Here is a tiny trained network, its code and every weight. The questions are about switching its units off for an input and a target symbol, where a switched-off unit gives its printed mean instead of its output.

import numpy as np


def w(rows, s, z=0):
    codes = np.array(rows[::2]) - 128.0
    scale = np.full(codes.shape[1], s)
    scale[-1] = z or s
    return codes * scale


def norm(h):
    return h / np.sqrt((h * h).mean(-1, keepdims=True) + 1e-5)


def f(y):
    return np.maximum(y, 0)


def softmax(a):
    e = np.exp(a - a.max(-1, keepdims=True))
    return e / e.sum(-1, keepdims=True)


def log_softmax(a):
    a = a - a.max(-1, keepdims=True)
    return a - np.log(np.exp(a).sum(-1, keepdims=True))


def net(x, mask):
    ids = ['ΔΠΣΨΩαεηθλμξφ'.index(c) for c in x.split()]
    T = len(ids)
    res = E[ids] + P[:T]
    u = 0
    for l in range(3):
        q, k, v = (norm(res) @ M[l].T for M in (Q, K, V))
        z = softmax(np.where(np.tri(T) > 0, q @ k.T / 4**0.5, -1e9)) @ v
        res = res + np.where(mask[u], z, O[l][:, -1]) @ O[l][:, :-1]
        u += 1
        y = f(norm(res) @ A[l][:, :-1].T + A[l][:, -1])
        res = res + np.where(mask[u : u + 4], y, B[l][:, -1]) @ B[l][:, :-1]
        u += 4
    return log_softmax(norm(res)[-1] @ U[:, :-1].T + U[:, -1])


Q, K, V, O, A, B = {}, {}, {}, {}, {}, {}
E = w([
[183,139,86,202,216,137,168,114],'Δ',
[89,58,93,74,110,32,81,105],'Π',
[152,48,127,82,172,94,180,100],'Σ',
[98,157,117,123,41,77,84,147],'Ψ',
[130,114,203,116,129,131,99,254],'Ω',
[173,170,121,72,94,156,211,55],'α',
[158,125,234,134,141,155,82,166],'ε',
[139,27,136,29,123,57,135,100],'η',
[175,102,212,138,96,105,62,168],'θ',
[108,50,83,158,157,51,123,129],'λ',
[145,155,105,65,148,138,221,41],'μ',
[49,137,106,62,138,113,156,54],'ξ',
[140,201,159,104,109,116,135,139],'φ',
],0.0069)
P = w([
[242,12,254,114,45,45,225,125],'0',
[189,68,204,112,118,31,174,139],'1',
[160,102,148,98,151,37,128,151],'2',
[136,148,115,114,173,68,122,136],'3',
[124,195,96,117,169,103,104,118],'4',
[102,232,57,119,143,156,96,136],'5',
[96,241,39,111,159,218,54,97],'6',
],0.0027)
Q[0] = w([
[141,195,178,37,132,172,208,42],'L0H1',
[9,73,29,110,145,86,93,62],'L0H1',
[161,115,38,222,207,199,188,122],'L0H1',
[176,5,134,140,175,41,234,65],'L0H1',
],0.015)
K[0] = w([
[144,174,137,24,148,180,205,55],'L0H1',
[35,47,119,119,142,49,139,82],'L0H1',
[158,81,94,251,224,128,221,113],'L0H1',
[196,11,152,104,153,118,183,97],'L0H1',
],0.017)
V[0] = w([
[117,144,137,96,183,205,92,91],'L0H1',
[143,143,111,110,115,112,193,89],'L0H1',
[114,30,70,102,141,217,185,66],'L0H1',
[80,229,1,135,126,153,118,57],'L0H1',
],0.0063)
O[0] = w([
[119,102,216,204,195,125,168,119,11],'L0H1',
[57,134,51,122,196,60,226,132,236],'L0H1',
[29,20,8,204,181,87,121,45,68],'L0H1',
[56,163,158,192,2,18,252,92,4],'L0H1',
],0.0035,0.0024)
A[0] = w([
[167,106,117,194,137,117,159,125,57],'L0N1',
[123,171,72,143,130,151,136,90,7],'L0N2',
[171,5,168,156,91,56,174,130,151],'L0N3',
[140,71,86,131,132,87,119,131,41],'L0N4',
],0.019,0.0014)
B[0] = w([
[199,100,101,204,95,133,113,178,200],'L0N1',
[75,204,136,148,159,161,146,87,203],'L0N2',
[219,6,164,71,87,121,178,112,220],'L0N3',
[158,154,105,72,172,116,126,122,254],'L0N4',
],0.012,0.0093)
Q[1] = w([
[119,184,124,150,173,195,52,145],'L1H1',
[129,170,109,198,135,153,94,137],'L1H1',
[113,96,52,184,134,88,141,127],'L1H1',
[149,181,247,144,85,187,101,196],'L1H1',
],0.013)
K[1] = w([
[69,148,63,199,165,111,161,103],'L1H1',
[197,119,95,169,117,133,155,174],'L1H1',
[226,87,97,99,142,138,91,176],'L1H1',
[79,208,133,245,15,142,211,133],'L1H1',
],0.011)
V[1] = w([
[101,128,113,102,122,45,28,174],'L1H1',
[126,81,151,172,109,196,159,101],'L1H1',
[2,90,192,49,120,122,129,88],'L1H1',
[144,181,92,174,215,155,147,150],'L1H1',
],0.01)
O[1] = w([
[82,95,134,210,24,187,173,84,113],'L1H1',
[167,119,101,121,138,74,87,160,76],'L1H1',
[233,166,85,234,119,209,179,247,2],'L1H1',
[42,124,255,120,126,44,122,129,104],'L1H1',
],0.006,0.007)
A[1] = w([
[69,93,89,113,115,159,175,94,83],'L1N1',
[163,2,129,200,104,115,221,93,198],'L1N2',
[91,126,73,133,39,129,92,151,3],'L1N3',
[115,113,34,125,198,120,156,54,138],'L1N4',
],0.019,0.0019)
B[1] = w([
[147,147,103,103,178,160,194,148,171],'L1N1',
[185,55,67,52,159,38,186,150,251],'L1N2',
[98,128,86,96,75,187,100,113,142],'L1N3',
[84,165,127,247,114,115,159,162,243],'L1N4',
],0.014,0.017)
Q[2] = w([
[14,133,231,22,93,241,135,71],'L2H1',
[8,129,93,180,170,92,10,56],'L2H1',
[132,208,102,65,192,51,117,222],'L2H1',
[99,241,126,174,172,206,159,122],'L2H1',
],0.011)
K[2] = w([
[2,201,185,107,67,131,122,110],'L2H1',
[129,52,132,207,109,39,27,158],'L2H1',
[131,156,110,130,164,23,200,129],'L2H1',
[146,191,81,193,39,92,150,171],'L2H1',
],0.013)
V[2] = w([
[31,98,55,150,128,145,60,174],'L2H1',
[78,119,168,197,137,112,146,114],'L2H1',
[124,93,84,126,54,165,196,124],'L2H1',
[114,152,142,3,74,158,186,152],'L2H1',
],0.012)
O[2] = w([
[147,32,121,49,77,202,13,160,2],'L2H1',
[208,131,139,110,217,208,88,168,27],'L2H1',
[101,227,71,82,117,121,41,160,211],'L2H1',
[18,169,70,255,117,58,119,189,222],'L2H1',
],0.0059,0.0078)
A[2] = w([
[78,125,22,84,6,222,108,90,77],'L2N1',
[185,94,181,218,184,227,206,32,35],'L2N2',
[238,127,158,202,11,114,95,35,5],'L2N3',
[142,116,133,159,86,184,135,219,109],'L2N4',
],0.016,0.0031)
B[2] = w([
[96,139,49,40,42,138,119,127,255],'L2N1',
[51,71,44,138,180,212,106,190,189],'L2N2',
[179,182,82,146,185,132,115,8,137],'L2N3',
[148,81,151,170,77,151,163,100,179],'L2N4',
],0.015,0.0053)
U = w([
[60,73,97,155,192,204,107,149,156],'Δ',
[142,196,124,78,167,124,80,155,81],'Π',
[126,125,136,130,117,131,117,118,16],'Σ',
[159,194,151,87,165,131,86,167,90],'Ψ',
[127,46,202,180,54,147,140,112,151],'Ω',
[83,133,67,76,30,158,98,112,162],'α',
[186,62,87,91,152,82,199,135,176],'ε',
[230,150,156,174,99,200,115,181,160],'η',
[49,196,120,221,144,91,150,145,151],'θ',
[133,120,136,141,117,132,124,112,3],'λ',
[77,92,217,63,136,88,86,99,186],'μ',
[130,114,139,130,117,134,112,120,13],'ξ',
[183,151,122,152,140,142,99,1,143],'φ',
],0.0076,0.003)

Each question gives the input, a string of symbols that net reads in full, and the target symbol t.
The units are the heads (4 rows each of Q, K, V and O) and the neurons (one row each of A and B). Each row of codes is followed by its name. A weight is (code - 128) times the scale printed after its matrix; where a second scale follows, it is the last column's (O, A, B and U).
mask holds one flag per unit, layer by layer, with each layer's heads first. A switched-off unit (its flag False) gives its mean, the last column of its rows in O or B, instead of its output. The means were averaged over made-up inputs and are rounded, as every weight is.
A unit's drop is (log p(t) with every unit on - log p(t) with that unit switched off) / (log p(t) with every unit on - log p(t) with every unit switched off).
The circuit of an input: a set's keep is (log p(t) with only the set's units on - log p(t) with every unit switched off) / (log p(t) with every unit on - log p(t) with every unit switched off). Starting from the 12 units with the biggest drops (on a tie, the unit counted first), units are removed one at a time, each time the one whose removal leaves the highest keep (on an exact tie, the one counted first), for as long as the keep stays at least 0.8.
units of the circuit, in order: the units of the circuit, biggest drop first
unit that matters most: the unit with the biggest drop
top k neurons: the k neurons with the biggest drops, biggest first
k most important neurons of layer l: the k neurons of layer l with the biggest drops, biggest first
input Π Δ φ Ω ε, target θ: 3 most important neurons of layer 0 => (L0N4, L0N1, L0N3)
input Ψ θ α λ θ, target Π: top 4 neurons => (L0N2, L1N4, L1N2, L0N3)
input Δ Π Δ α η Ω ε, target Π: top 2 neurons => (L1N4, L1N2)
input λ φ α ε, target Π: unit that matters most => L1H1
input μ Δ μ ξ Ψ Δ, target θ: top 2 neurons => (L0N3, L0N1)
input φ Δ λ λ θ, target μ: units of the circuit, in order => (L0H1, L1H1, L0N1, L1N2)
input Ψ ξ ξ, target θ: units of the circuit, in order => (L1N4, L0H1)
input Ω Δ Ψ Ω Π η ε, target α: top 4 neurons => (L0N4, L0N3, L1N2, L2N1)
input α ξ ξ η Σ λ Ω, target η: units of the circuit, in order => (L1N2, L1H1, L0H1, L2N4)
input Δ α Π Σ Δ μ Σ, target θ: top 2 neurons => (L0N3, L1N4)
input α θ Ψ ξ Ω α θ, target Π: units of the circuit, in order => (L1H1, L0H1, L1N4, L1N2)
input λ η λ Ψ Ω φ Ω, target θ: top 3 neurons => (L1N4, L1N2, L0N3)
input η μ λ ε, target Ψ: top 2 neurons => (L1N4, L1N2)
input Ω λ η α η, target θ: unit that matters most => L0H1
input Δ Δ Δ φ λ μ Ω, target Ψ: top 3 neurons => (L1N4, L1N2, L0N1)
input ξ μ η φ α θ μ, target θ: top 2 neurons => (L1N4, L0N3)
input λ Ω ε, target Δ: units of the circuit, in order => (L0H1, L1N2, L2N2)
input φ α Ω, target Π: top 2 neurons => (L0N2, L1N4)
input ξ φ Ψ λ λ, target θ: units of the circuit, in order => (L0N4, L1N2, L1N4)
input ξ Δ Π Σ λ Π θ, target μ: unit that matters most => L0N1
input λ Π μ Π, target θ: top 3 neurons => (L0N4, L0N3, L1N2)
input Δ Σ Ψ Π Δ Σ, target θ: units of the circuit, in order => (L0N3, L1N2)
input ε Π Δ Δ ξ Σ Π, target θ: top 2 neurons => (L0N3, L0N4)
